Each row has a class, written after it.
[  80 -200  318 -203 -174  -85   65  490 -267  438  188 -250 -169  223
  329 -214 -263  211  218   10  167   98  217  483  -69 -136 -438  210
 -214   86   55  -90 -219 -353 -204 -151  195 -509]
muvog
[ 150 -192  -94  -19  179 -774   77  216 -119  -94 -450  252  120   47
  225 -315   29  -60   81 -635  -89  -63  216  233 -303  389 -170  208
  245  118   55   36   38   43 -257   67 -283  -63]
feded
[-230 -267 -428  194  182  177 -359 -328   34 -106 -110    5   87 -221
 -410  102  -96  243  238 -546  -16  -79 -174  -93 -201  107 -134 -263
  166  366  127  -51  117 -652  -84   73 -136  415]
feded
[ 114 -258 -143   21  189 -753   98  311 -176  -43 -447  278  165  -57
  185 -330   49   15   50 -689  -68  -65  331  250 -395  311 -250  165
  211   85   86   41   64    3 -146   67 -325   27]
Dito
[  14 -307  215 -274  -38 -165  -39  350 -223 -146 -698  391  222  -69
   63  151 -325  -16  195 -122 -103  -29   57 -252 -516 -597 -187   43
  177  536  357    5 -222  154 -102  143  154  257]
muvog
[   9 -282  124 -216    9 -183  -70  308 -146 -167 -716  390  236    1
  -11  123 -330   29  204 -123  -44  -70   11 -284 -545 -522 -146  -53
  248  510  356   74 -162  200  -45   94   93  301]
Gatos
[ 157 -210 -138  -10  219 -768  131  184  -56  -96 -449  246  193  112
  228 -326   27  -55   51 -616  -84 -131  171  242 -298  346 -126  144
  385  117   88   79   14  109 -236  -32 -276   21]
feded
[ 104 -205  208  188   72 -169 -456   97  325  140 -346 -275 -394  244
 -800  626  -70  -78 -503 -641   75   89  158  227 -238  828  314  520
  -88  154  155  -49  485 -604    7 -374  -28 -335]
viki
[  87 -178 -132   45  128 -689   19  233 -124  -90 -377  270  163   52
  125 -271   64   29  -14 -626  -82  -91  193  224 -360  307 -257  147
  255   80  107  -52    7   70 -161    4 -286   29]
turo
[ 163  -52  314 -232 -274  -82   -1  611 -469  387  217 -187 -212  323
  383 -206 -567  318  204   -3  251   22  178  475  -35 -102 -348  129
 -407  -44   26 -142 -260 -306 -291 -150  168 -532]
Dito
[-204 -326 -361  161  212   83 -321 -413  154  -81 -233   72  137 -268
 -465  168    7   82   98 -545   16 -106 -141 -145  -89  127  -62 -218
  206  304  103   70  271 -494   69  130 -149  380]
nena
[   8 -296  116 -187  -11 -124  -47  292 -135 -150 -681  388  172   -2
  -64   40 -356   36  212  -36 -142   22  -52 -195 -619 -506 -172  -20
  276  488  372  -36 -210  175 -169   65  200  301]
muvog
[-217 -249 -278  163  139  158 -436 -354  106   20 -206   32  181 -124
 -401  183   11  128  174 -514   -2 -141 -201 -227  -80  -86 -171 -183
   89  331  192  111  157 -621   31  100 -165  413]
fibe
[ 112 -229 -170   41  200 -797  150  218 -143 -108 -477  243  198  -22
  200 -331   47 -100   66 -688  -18  -83  287  271 -357  417 -120  126
  381  142   51  106   83   11 -168   65 -329   11]
Dito
[ -22 -275  149 -217  -59 -139  -26  394 -191 -120 -723  405  163   33
  -39   64 -388   42  274  -34  -93  -25  -49 -188 -625 -496 -114  -29
  275  503  382   24 -194  187 -115   55  146  265]
fibe
[ 109 -237 -133  -37  187 -795  143  264 -112  -91 -543  205  101   38
  181 -397   21  -78   82 -629 -110   22  271  275 -384  461 -113  178
  357  126   62  101   74   36 -214   83 -327  -62]
turo
[  38 -183  320 -190 -208 -118   49  494 -306  453  224 -210 -202  237
  266 -213 -261  283  237   26  257  115  271  449  -11 -157 -526  204
 -279   71   41  -49 -175 -240 -160 -140  143 -611]
Dito
[  37 -163  322 -280 -179 -115   38  512 -328  414  240 -191 -202  257
  282 -221 -285  279  213   -1  165   80  234  440   37 -239 -486  168
 -360   98    0  -31 -248 -329 -226 -108  183 -558]
turo
[  27 -229  359 -198 -152 -152   59  521 -288  432   80 -206 -186  186
  409 -252 -274  180  209  -40  222   87  359  403   53 -226 -514  237
 -280   54   54  -12 -176 -265 -135  -86  144 -504]
muvog
[  30 -207  304 -226 -182 -110   35  587 -308  421   60 -224 -198  195
  355 -218 -305  255  206  -55  209   99  318  415  -41 -149 -457  256
 -267   14   69  -25 -174 -215 -153 -150  146 -564]
muvog
[ 215  -38  229  115  -34  -96 -467  101  358  193 -321 -267 -477  411
 -674  495 -113  -73 -440 -461 -161   45  -24   78 -305  565  330  396
 -110  220  181  -77  263 -494 -210 -412   71 -298]
muvog
[-167 -223 -464  218  211  208 -318 -359  121 -133 -181   48  157 -202
 -512  178  -80  152   92 -556   20 -115 -213 -102 -169  121   31 -278
  260  290  125    3  181 -463  -13  -17  -78  435]
nena
[-270  -83 -322  208   59  233 -583 -514  169  -42  -30   22  144 -150
 -399   52    0  124  132 -448   -1 -135 -312 -246  -93 -111 -199 -260
  192  329  160   95  121 -619  -40   43  -85  492]
viki
[ 123 -129  208  183  -26 -125 -534   78  305  111 -317 -230 -374  274
 -779  576  -19 -154 -531 -564   38   68   59  197 -202  824  322  481
    9  134  187  -85  447 -440  -22 -347   27 -321]
viki
[-214 -319 -391  218  147  124 -371 -415   88  -89 -102   36  129 -275
 -433  189  -10  162  241 -517   72  -72 -128 -110  -99  125 -150 -293
  193  343  106   12  210 -572    5  176  -76  407]
feded
[ 119  -54  258 -117 -222  -93   -6  540 -438  374  307 -243 -219  313
  268 -241 -573  328  254   18  258   35  108  558  -79   41 -395  111
 -298  -33   23 -241 -202 -421 -311 -184  165 -540]
turo
[  90 -254 -139  -26  135 -755   45  221 -116  -92 -425  294  101  -71
  179 -342   56   82   60 -648 -122  -22  253  213 -384  343 -273  140
  164  121   65   31   31  -17 -192  102 -334   16]
feded
[  99 -215 -142   47  105 -649   89  287 -165  -85 -322  279  136  -65
  215 -247   42  105   86 -676  -65  -74  257  220 -425  321 -231  110
  171  139   88  -61  -24   50 -199   16 -288   54]
feded
[-292 -343 -464  176  176  111 -294 -388  132  -69 -189   37  151 -326
 -414  103   45  146  187 -531  -43  -80 -133 -142 -198   60 -115 -288
  289  343  112  100  205 -576   57  158 -179  469]
muvog
[ 115 -214  264  120   49 -269 -480   21  433  113 -405 -183 -389  265
 -853  572   73 -134 -619 -634   23   50  114  172  -79  805  293  543
  -43   98  176  -60  527 -461   77 -322  -49 -358]
fibe
[ 122 -137  181  103  -15 -189 -528   63  397  136 -346 -198 -356  312
 -846  595   -9 -113 -561 -532  -22   42   10  207 -190  755  336  435
  142  182  183   -3  442 -477  -13 -363   18 -313]
turo
[ 141 -257  272  154   33 -274 -500  116  333  175 -487 -234 -421  226
 -693  552  -26 -225 -492 -649   -1   88  181  207 -139  791  242  545
   -3  179  191  -37  494 -581  -14 -247   -7 -383]
muvog
[ 122 -248 -113   -2  139 -715   86  282 -106  -51 -476  275  169    0
  106 -237   33   29  -32 -676  -76  -57  261  220 -355  351 -217  180
  226   52  102   55   68   83 -138   -7 -328   20]
muvog
[ -40 -390  175 -175  -14 -234   51  336 -241  -54 -640  305  301  -88
   23   70 -251 -126  278    1  -20   81  183 -229 -480 -487 -271  -10
  307  466  287  188 -116  208   -8  133   62  191]
Dito
[ -48 -358  166 -269   10 -239   46  368 -233 -100 -809  426  375  -48
   24   97 -303 -159  157  -57  -61  -28  100 -229 -547 -602 -128    4
  369  448  350  188 -150  299   -9  116   56  288]
nena
[  93 -231 -143   13  222 -830  140  181 -111 -140 -432  276  236  -61
  258 -429   50  -92   90 -686  -41 -112  250  213 -299  376 -210  104
  394  134   22   36   50   72 -164   68 -319   57]
Gatos
[-177 -149 -275  190  174  287 -438 -405  156   17  -35  -30  201  -93
 -362  206   42  137   56 -468    7 -139 -238 -168    1 -134 -152 -162
   32  196  162   71   94 -629   27  -30 -107  403]
viki
[ -11 -350  237 -273  -54 -281  -52  385 -104 -135 -899  486  183  -29
   57  138 -222  -52  194 -174 -171  -70   70 -319 -631 -544 -137   41
  207  551  371  122 -187  242  -87  204   60  273]
feded
[-142 -390 -395   96  165  139 -287 -276   30  -19 -117    7  128 -330
 -381  239   35  222  224 -689  -22  -65  -45 -102 -125   67 -108 -275
   42  419  100   46  162 -726   45  222 -167  401]
Dito
[  31 -231  333 -223 -208 -119   54  538 -285  470  123 -202 -176  201
  333 -193 -231  249  187  -42  172  120  311  438  -83 -216 -479  236
 -292   94   66  -69 -226 -268 -153 -125  154 -541]
nena
[ 160  -56  220  220   17  -78 -465   82  302  223 -203 -332 -488  395
 -757  499 -155  -37 -341 -404  -34  129   45  119 -264  677  264  425
 -180  178  135  -75  341 -529 -216 -440   57 -373]
feded
[ 182 -132 -177   49  136 -620   80  219 -126 -120 -294  236  158   24
  209 -256  -53   76   45 -632  -67  -94  178  222 -402  320 -185   71
  245   85   54  -33  -32  -15 -232  -70 -251   67]
Dito
[  45 -146  345 -168 -290 -274  -29  575 -390  389   18 -121 -301  291
  229 -267 -443  312  227  -37  190   32  225  451 -121   69 -439  205
 -321   24   62 -147 -127 -290 -263  -36   68 -581]
fibe
[ 118 -210 -201   35  160 -656   82  258 -166 -104 -349  220  148  -36
  177 -298   -6  118   95 -654  -81  -52  263  178 -434  348 -225   79
  217   89   72  -46   -1  113 -213  -32 -262   35]
Gatos
[ 166 -103  193  147   67 -155 -410   31  349  165 -247 -276 -461  322
 -765  557 -107    0 -469 -469  -41  114   70  180 -212  706  349  420
 -159  112  112  -55  366 -485 -137 -466   56 -404]
Gatos
[ 147 -168 -215   44  135 -631   88  230  -57  -57 -318  255  125   77
   39 -268   20  106  -45 -607 -105  -84  100  316 -514  407 -111  129
  327    4  137  -70   43  159 -199 -134 -264   22]
viki
[ 161 -180  275  139   62 -239 -481   86  436  149 -453 -171 -325  232
 -721  546   75 -268 -636 -558    2   33  132  148 -156  722  383  525
   25  118  173   54  485 -404   58 -322  -35 -267]
feded
[-260 -271 -381  225  187  132 -355 -418  108  -69  -85   17  124 -220
 -498  137  -26  144  156 -453   24  -83 -233 -109 -152  128 -101 -211
  191  269  136   -1  231 -543    5   89 -114  341]
Gatos
[ 221 -151  180   97   52 -137 -415  111  312  205 -265 -275 -485  279
 -773  460 -103   -3 -406 -528 -116  123   80  133 -286  611  300  365
 -251  239  127  -21  337 -572 -157 -365   43 -335]
viki
[  76 -273  194 -268   27 -149  -81  431 -161 -167 -782  433  230    1
  122  176 -318  -52  119 -184 -110 -129   50 -286 -510 -610 -103   54
  217  465  390   12 -190  240  -52  139  130  303]
turo
[-213 -167 -266  201  119  188 -453 -365  134   46  -90  -17  107 -165
 -362  106    9  161  136 -495    3  -66 -198 -206 -104  -94 -206 -137
    8  260  173   79  140 -629   15    9 -167  303]
Dito
[ 147 -200 -114  -19  128 -722   98  261 -182  -74 -376  313  139   -9
  166 -265   23   97   42 -662  -20  -57  312  255 -328  359 -225  111
  154   72   45   27   35  130 -192   32 -286    9]
viki
[-220 -233 -466  268  129  209 -337 -358   47 -110  -60  -11  145 -271
 -453  149 -103  189  250 -539   80  -72 -163 -122 -142  225 -105 -348
  216  310   54  -12  201 -588    7   74 -120  435]
nena
[ 147 -209  241   91   90 -268 -394   71  380  158 -300 -223 -351  256
 -732  564   60 -158 -601 -605    7   53  147  247  -85  778  323  496
  -27  103  134   34  480 -508   28 -352  -63 -395]
turo
[ -30 -333  155 -193   58 -182   39  364 -280 -145 -659  379  260    0
   75  108 -343   -1  242 -102  -25  -72  116 -208 -520 -488 -194  -13
  164  437  295   38 -200  238 -109   54   59  277]
feded
[ 139 -101 -187   46   88 -589   46  253 -170  -70 -224  215  134   84
  110 -285  -47  158   46 -579  -97 -115  128  257 -426  318 -225   63
  216   90   84  -56  -56    3 -268  -93 -237   58]
viki
[   0 -222  302 -257 -138 -179  105  511 -288  426  159 -141 -199  195
  274 -221 -259  297  178  -70  232   81  305  458  -12 -195 -443  184
 -351   76   14   53 -170 -255 -154 -120   95 -551]
Gatos
[ 217  -75  238  126  -12  -63 -436   66  312  188 -222 -288 -476  406
 -781  547 -159  -75 -374 -427  -99  128  -33  142 -258  614  302  403
 -156  277  129 -142  273 -548 -229 -415  155 -371]
nena
[ -29 -220  337 -236 -165 -158   72  500 -274  426  109 -176 -218  218
  345 -228 -219  261  252   17  207  124  320  423   11 -187 -485  245
 -304   74   43   54 -185 -230 -174  -95  117 -572]
feded
[ 116 -257 -168   10  135 -711  106  339 -220  -44 -368  209  111  -72
  206 -263   23  119  128 -711  -59  -33  349  213 -459  357 -259  144
  140  110   82  -28   40   37 -158   22 -318  -43]
Dito
[ -18 -261  200 -194  -47 -140 -127  357 -164 -149 -739  427  152   50
  -47  105 -394   51  219 -109 -142  -71  -40 -297 -562 -536 -201   -8
  183  520  393   16 -204  162 -173   96  142  277]
turo
[ 205 -152  222  129   83 -144 -333  158  285  191 -311 -287 -489  303
 -650  484 -113   -7 -369 -525  -96  146  140  115 -307  628  316  456
 -301  196  153  -27  334 -580 -169 -383  -17 -391]
fibe
[ 213 -190  213   98   47 -215 -403  258  207  243 -356 -318 -445  224
 -612  501 -113  -24 -363 -615  -45  128  236  129 -276  651  256  465
 -271  198  136  -30  365 -595  -56 -337  -59 -419]
Dito
[ 205  -57  182   91   47 -117 -425   68  337  139 -272 -261 -509  356
 -680  460 -105   -3 -404 -463 -123   91   48   65 -277  563  333  367
 -264  224   86  -34  267 -514 -188 -405   82 -312]
Dito
[ 128 -221 -143   48  245 -788  144  166 -127 -130 -434  257  174   -1
  195 -409   -4  -97   90 -648  -44  -42  274  264 -321  422 -154  110
  345   67   30    9   67   81 -259   57 -250   24]
Gatos
[ 131 -157  251  151    9 -171 -464   79  380  166 -389 -215 -307  238
 -683  604   14 -228 -580 -572   71   77  136  222 -216  742  384  510
   47   66  170   43  476 -486   45 -319  -23 -307]
viki
[ 118   12  277 -167 -315   -8  -67  519 -469  317  221 -167 -244  378
  273 -243 -639  402  283   49  210   -2   41  462  -62  -36 -426   53
 -327   37   36 -257 -312 -381 -425 -135  212 -451]
muvog
[ 103 -209 -140    6  121 -666  103  302 -121  -82 -431  306  179  -50
  203 -230   80   54  -34 -703  -79 -115  272  230 -360  297 -169  109
  238   73   91    4   -8   98 -117  -32 -304   93]
muvog
[-247 -265 -387  226  155  218 -434 -420  103  -65 -112   18  180 -201
 -426  264  -55  131  148 -472   53 -154 -252 -113 -151   74  -63 -199
  261  297  158   23  187 -551  -24   51  -58  404]
feded
[  79 -203 -120   27  159 -846   88  162 -113 -119 -467  273  146   -4
  222 -426   79  -91   95 -635  -85  -71  248  224 -310  397 -237  136
  328  139   28   57   49   32 -200  127 -310    7]
viki
[-193 -239 -401  113  177  198 -421 -366  112  -67 -185   16  182 -199
 -429  146   20   85  107 -464  -61  -62 -195 -132 -127  -52  -64 -245
  283  329  162  114  141 -588   -5  121  -77  428]
turo
